Here is a tiny trained network, its code and every weight. The questions are about switching its units off for an input and a class, where a switched-off unit gives its printed mean instead of its output.

import numpy as np


def w(rows, s, z=0):
    codes = np.array(rows[::2]) - 128.0
    scale = np.full(codes.shape[1], s)
    scale[-1] = z or s
    return codes * scale


def f(y):
    return y / 2 * (1 + np.tanh(0.7978845608 * (y + 0.044715 * y**3)))


def log_softmax(a):
    a = a - a.max(-1, keepdims=True)
    return a - np.log(np.exp(a).sum(-1, keepdims=True))


def net(x, mask):
    res = np.array(x, float).reshape(1, 7) / 4 @ E
    y = f(res @ A[0][:, :-1].T + A[0][:, -1])
    res = res + np.where(mask, y, B[0][:, -1]) @ B[0][:, :-1]
    return log_softmax(res[-1] @ U[:, :-1].T + U[:, -1])


A, B = {}, {}
E = w([
[125,169,179,191,114,140,59,180,205,123,2],'x0',
[55,112,79,153,171,125,135,98,150,155,104],'x1',
[193,72,72,108,117,174,242,104,122,63,29],'x2',
[77,175,224,74,120,19,136,101,135,60,150],'x3',
[136,141,137,118,123,127,135,152,123,120,131],'x4',
[131,131,127,165,132,133,118,72,99,113,119],'x5',
[76,123,135,55,167,165,85,191,31,52,113],'x6',
],0.0071)
A[0] = w([
[115,183,173,160,148,140,107,121,144,146,80,1],'n1',
[124,107,113,92,71,149,214,115,153,63,51,13],'n2',
[198,178,149,177,174,93,174,85,185,140,126,20],'n3',
[83,158,219,100,126,6,163,44,176,22,128,122],'n4',
[134,122,120,145,100,106,63,186,178,81,52,66],'n5',
[148,135,124,132,106,115,184,104,224,176,139,37],'n6',
[164,145,139,114,159,152,172,31,108,92,106,13],'n7',
[129,200,120,202,93,102,91,169,153,92,2,19],'n8',
[68,102,112,113,79,132,100,175,114,46,121,74],'n9',
[95,131,170,139,122,132,55,103,124,159,209,62],'n10',
[168,101,151,172,91,47,159,84,171,203,132,33],'n11',
],0.0077,0.0044)
B[0] = w([
[125,140,99,87,163,79,134,85,165,218,180,144],'n1',
[144,172,255,81,113,183,122,55,232,176,58,171],'n2',
[162,133,163,144,172,121,115,136,80,131,96,158],'n3',
[121,59,79,133,66,172,64,175,147,88,100,254],'n4',
[149,145,75,106,148,85,197,98,129,88,131,178],'n5',
[185,128,129,130,174,92,125,158,84,121,76,166],'n6',
[176,195,154,18,88,105,94,84,148,119,163,139],'n7',
[125,112,88,98,102,64,195,108,149,81,144,202],'n8',
[129,76,214,179,161,141,120,146,73,116,78,150],'n9',
[94,182,147,40,125,135,170,90,176,179,95,176],'n10',
[163,139,117,194,229,85,125,113,62,138,57,177],'n11',
],0.0098,0.009)
U = w([
[125,160,225,67,132,134,109,38,219,214,98,78],'0',
[181,103,89,136,149,121,83,89,122,80,118,254],'1',
[144,69,55,66,144,19,223,45,101,71,184,136],'2',
[156,68,171,199,247,128,85,132,6,78,53,105],'3',
[144,57,116,193,98,135,130,84,134,108,108,169],'4',
[167,1,62,221,65,193,47,139,161,145,82,103],'5',
],0.0066,0.0046)

Each question gives the input, the list of numbers given to net, and the class t.
The units are the neurons (one row each of A and B). Each row of codes is followed by its name. A weight is (code - 128) times the scale printed after its matrix; where a second scale follows, it is the last column's (A, B and U).
mask holds one flag per neuron, in row order. A switched-off neuron (its flag False) gives its mean, the last column of its row in B, instead of its output. The means were averaged over made-up inputs and are rounded, as every weight is.
A unit's drop is (log p(t) with every unit on - log p(t) with that unit switched off) / (log p(t) with every unit on - log p(t) with every unit switched off).
The circuit of an input: a set's keep is (log p(t) with only the set's units on - log p(t) with every unit switched off) / (log p(t) with every unit on - log p(t) with every unit switched off). Starting from all 11 units, units are removed one at a time, each time the one whose removal leaves the highest keep (on an exact tie, the one counted first), for as long as the keep stays at least 0.8.
units of the circuit, in order: the units of the circuit, biggest drop first
unit that matters most: the unit with the biggest drop
top k neurons: the k neurons with the biggest drops, biggest first
drop of u: that unit's drop, to one decimal
input [8,4,-2,-2,3,6,3], class 2: units of the circuit, in order : n8, n5
input [-3,7,3,6,4,-1,6], class 3: units of the circuit, in order : n9
input [-8,1,4,1,-2,8,-8], class 1: units of the circuit, in order : n8, n5, n11
input [3,-5,2,1,8,6,-8], class 3: units of the circuit, in order : n11, n3
input [8,-6,-8,-7,-8,5,-5], class 0: top 3 neurons : n10, n1, n4
input [3,-4,1,0,7,6,-8], class 3: units of the circuit, in order : n11, n3
input [8,2,3,2,-8,3,-6], class 2: top 2 neurons : n8, n5
input [-3,8,-2,7,-3,-5,7], class 3: top 2 neurons : n9, n8
input [-6,-5,-8,-7,-8,-4,-4], class 0: top 4 neurons : n10, n4, n8, n5
input [5,7,-1,0,-1,-5,-7], class 3: units of the circuit, in order : n11, n6
input [-4,-4,0,-1,-3,-5,6], class 3: top 3 neurons : n8, n9, n4
input [-1,6,5,1,3,1,-3], class 0: units of the circuit, in order : n2, n4
input [-1,-7,-8,-3,2,2,-4], class 0: top 2 neurons : n10, n4
input [4,-1,-3,4,6,-6,-7], class 3: top neuron : n11
input [3,-6,1,4,0,5,-7], class 3: top 2 neurons : n11, n3
input [8,0,-3,7,1,6,6], class 2: top 3 neurons : n8, n5, n1
input [1,3,4,7,-6,-5,4], class 5: drop of n4 : 0.5
input [-4,-7,-1,6,-7,-5,3], class 4: drop of n4 : 0.1
input [7,-2,7,1,0,3,4], class 0: drop of n4 : 0.1
input [5,-1,-8,-1,-6,7,8], class 0: unit that matters most : n10
input [-3,3,8,-4,8,6,-2], class 0: drop of n2 : 0.4
